Here is a tiny trained network, its code and every weight. The questions are about switching its units off for an input and a class, where a switched-off unit gives its printed mean instead of its output.

import numpy as np


def w(rows, s, z=0):
    codes = np.array(rows[::2]) - 128.0
    scale = np.full(codes.shape[1], s)
    scale[-1] = z or s
    return codes * scale


def norm(h):
    return h / np.sqrt((h * h).mean(-1, keepdims=True) + 1e-5)


def f(y):
    return y / 2 * (1 + np.tanh(0.7978845608 * (y + 0.044715 * y**3)))


def log_softmax(a):
    a = a - a.max(-1, keepdims=True)
    return a - np.log(np.exp(a).sum(-1, keepdims=True))


def net(x, mask):
    res = np.array(x, float).reshape(1, 7) / 4 @ E
    u = 0
    for l in range(4):
        y = f(norm(res) @ A[l][:, :-1].T + A[l][:, -1])
        res = res + np.where(mask[u : u + 3], y, B[l][:, -1]) @ B[l][:, :-1]
        u += 3
    return log_softmax(norm(res)[-1] @ U[:, :-1].T + U[:, -1])


A, B = {}, {}
E = w([
[126,126,129,128],'x0',
[152,121,205,52],'x1',
[128,128,131,131],'x2',
[127,128,128,125],'x3',
[65,136,168,67],'x4',
[128,127,128,129],'x5',
[86,11,105,104],'x6',
],0.012)
A[0] = w([
[109,254,60,141,254],'0.n0',
[113,47,26,193,157],'0.n1',
[65,35,111,150,185],'0.n2',
],0.0094,0.00081)
B[0] = w([
[35,148,160,167,254],'0.n0',
[255,217,92,4,254],'0.n1',
[197,30,163,42,208],'0.n2',
],0.0083,0.0053)
A[1] = w([
[96,254,54,89,141],'1.n0',
[253,174,174,146,56],'1.n1',
[89,241,236,55,4],'1.n2',
],0.008,0.0026)
B[1] = w([
[148,141,217,215,251],'1.n0',
[1,86,188,194,233],'1.n1',
[152,239,59,57,252],'1.n2',
],0.0092,0.0038)
A[2] = w([
[162,58,88,15,129],'2.n0',
[103,10,131,58,150],'2.n1',
[192,166,130,27,3],'2.n2',
],0.011,0.0048)
B[2] = w([
[122,234,154,152,255],'2.n0',
[106,104,87,247,226],'2.n1',
[174,121,178,218,177],'2.n2',
],0.012,0.0076)
A[3] = w([
[42,70,234,126,145],'3.n0',
[121,254,189,215,143],'3.n1',
[99,208,80,188,4],'3.n2',
],0.0081,0.003)
B[3] = w([
[55,93,152,95,137],'3.n0',
[80,43,116,94,254],'3.n1',
[201,5,182,147,159],'3.n2',
],0.015,0.013)
U = w([
[159,52,128,255,70],'0',
[25,78,159,131,71],'1',
[218,207,85,79,254],'2',
],0.016,0.0085)

Each question gives the input, the list of numbers given to net, and the class t.
The units are the neurons (one row each of A and B). Each row of codes is followed by its name. A weight is (code - 128) times the scale printed after its matrix; where a second scale follows, it is the last column's (A, B and U).
mask holds one flag per neuron, layer by layer. A switched-off neuron (its flag False) gives its mean, the last column of its row in B, instead of its output. The means were averaged over made-up inputs and are rounded, as every weight is.
A unit's drop is (log p(t) with every unit on - log p(t) with that unit switched off) / (log p(t) with every unit on - log p(t) with every unit switched off).
The circuit of an input: a set's keep is (log p(t) with only the set's units on - log p(t) with every unit switched off) / (log p(t) with every unit on - log p(t) with every unit switched off). Starting from all 12 units, units are removed one at a time, each time the one whose removal leaves the highest keep (on an exact tie, the one counted first), for as long as the keep stays at least 0.8.
units of the circuit, in order: the units of the circuit, biggest drop first
unit that matters most: the unit with the biggest drop
top k neurons: the k neurons with the biggest drops, biggest first
k most important neurons of layer l: the k neurons of layer l with the biggest drops, biggest first
drop when u is switched off: that unit's drop, to one decimal
input [-4,7,-7,-3,-1,0,6], class 0: unit that matters most	2.n1
input [-2,-4,-5,6,2,-4,2], class 0: top 2 neurons	1.n2; 2.n2
input [-4,-4,4,-4,4,2,1], class 0: top 2 neurons	0.n2; 2.n2
input [8,-7,2,5,-3,-7,1], class 2: 2 most important neurons of layer 2	2.n1; 2.n0
input [5,-5,6,2,3,8,8], class 0: top 2 neurons	2.n1; 1.n2
input [7,-6,0,8,4,7,1], class 0: top 3 neurons	2.n2; 0.n2; 1.n2
input [-2,-6,2,-7,4,-7,6], class 0: top 3 neurons	2.n1; 1.n2; 2.n0
input [-6,4,3,8,-1,-5,4], class 0: top 2 neurons	2.n1; 1.n1
input [1,0,-8,6,-6,5,3], class 2: top 2 neurons	0.n1; 0.n0
input [-4,5,7,-1,-8,-5,-4], class 1: top 2 neurons	1.n1; 2.n1
input [-2,7,-4,-4,-3,-7,-3], class 1: top 2 neurons	1.n1; 0.n1
input [6,7,0,0,-3,8,-6], class 1: top 2 neurons	1.n1; 0.n1
input [5,-1,4,6,7,-6,1], class 0: top 4 neurons	2.n1; 0.n1; 0.n0; 1.n1
input [-6,7,-7,-6,-3,-3,-5], class 1: units of the circuit, in order	1.n1
input [0,-5,2,-1,0,7,1], class 2: 2 most important neurons of layer 3	3.n2; 3.n0
input [-2,-4,-7,1,-5,-7,1], class 2: 2 most important neurons of layer 2	2.n1; 2.n0
input [0,-1,-2,-1,-2,3,4], class 2: 2 most important neurons of layer 0	0.n1; 0.n0
input [0,7,-7,-6,7,3,-1], class 2: 2 most important neurons of layer 1	1.n2; 1.n1
input [-5,-4,-6,2,-7,0,2], class 2: top 2 neurons	2.n1; 0.n1
input [7,-2,5,6,8,-3,8], class 0: most important neuron of layer 0	0.n0
input [5,-5,4,-6,-7,3,5], class 2: drop when 0.n1 is switched off	0.3
input [-1,-5,1,-1,-7,-3,4], class 2: drop when 0.n1 is switched off	0.2
input [-3,4,-3,7,-7,7,-5], class 1: drop when 1.n2 is switched off	0.0
input [2,0,0,4,-6,-1,7], class 2: 2 most important neurons of layer 3	3.n1; 3.n2
input [-8,3,4,-8,-2,-5,-6], class 1: drop when 2.n1 is switched off	0.1
input [-8,-5,6,-7,-2,0,8], class 2: 2 most important neurons of layer 0	0.n1; 0.n0
input [-7,-5,8,4,1,4,-7], class 1: 2 most important neurons of layer 2	2.n1; 2.n2
input [1,2,-6,-8,-4,-6,-4], class 1: top neuron	2.n1
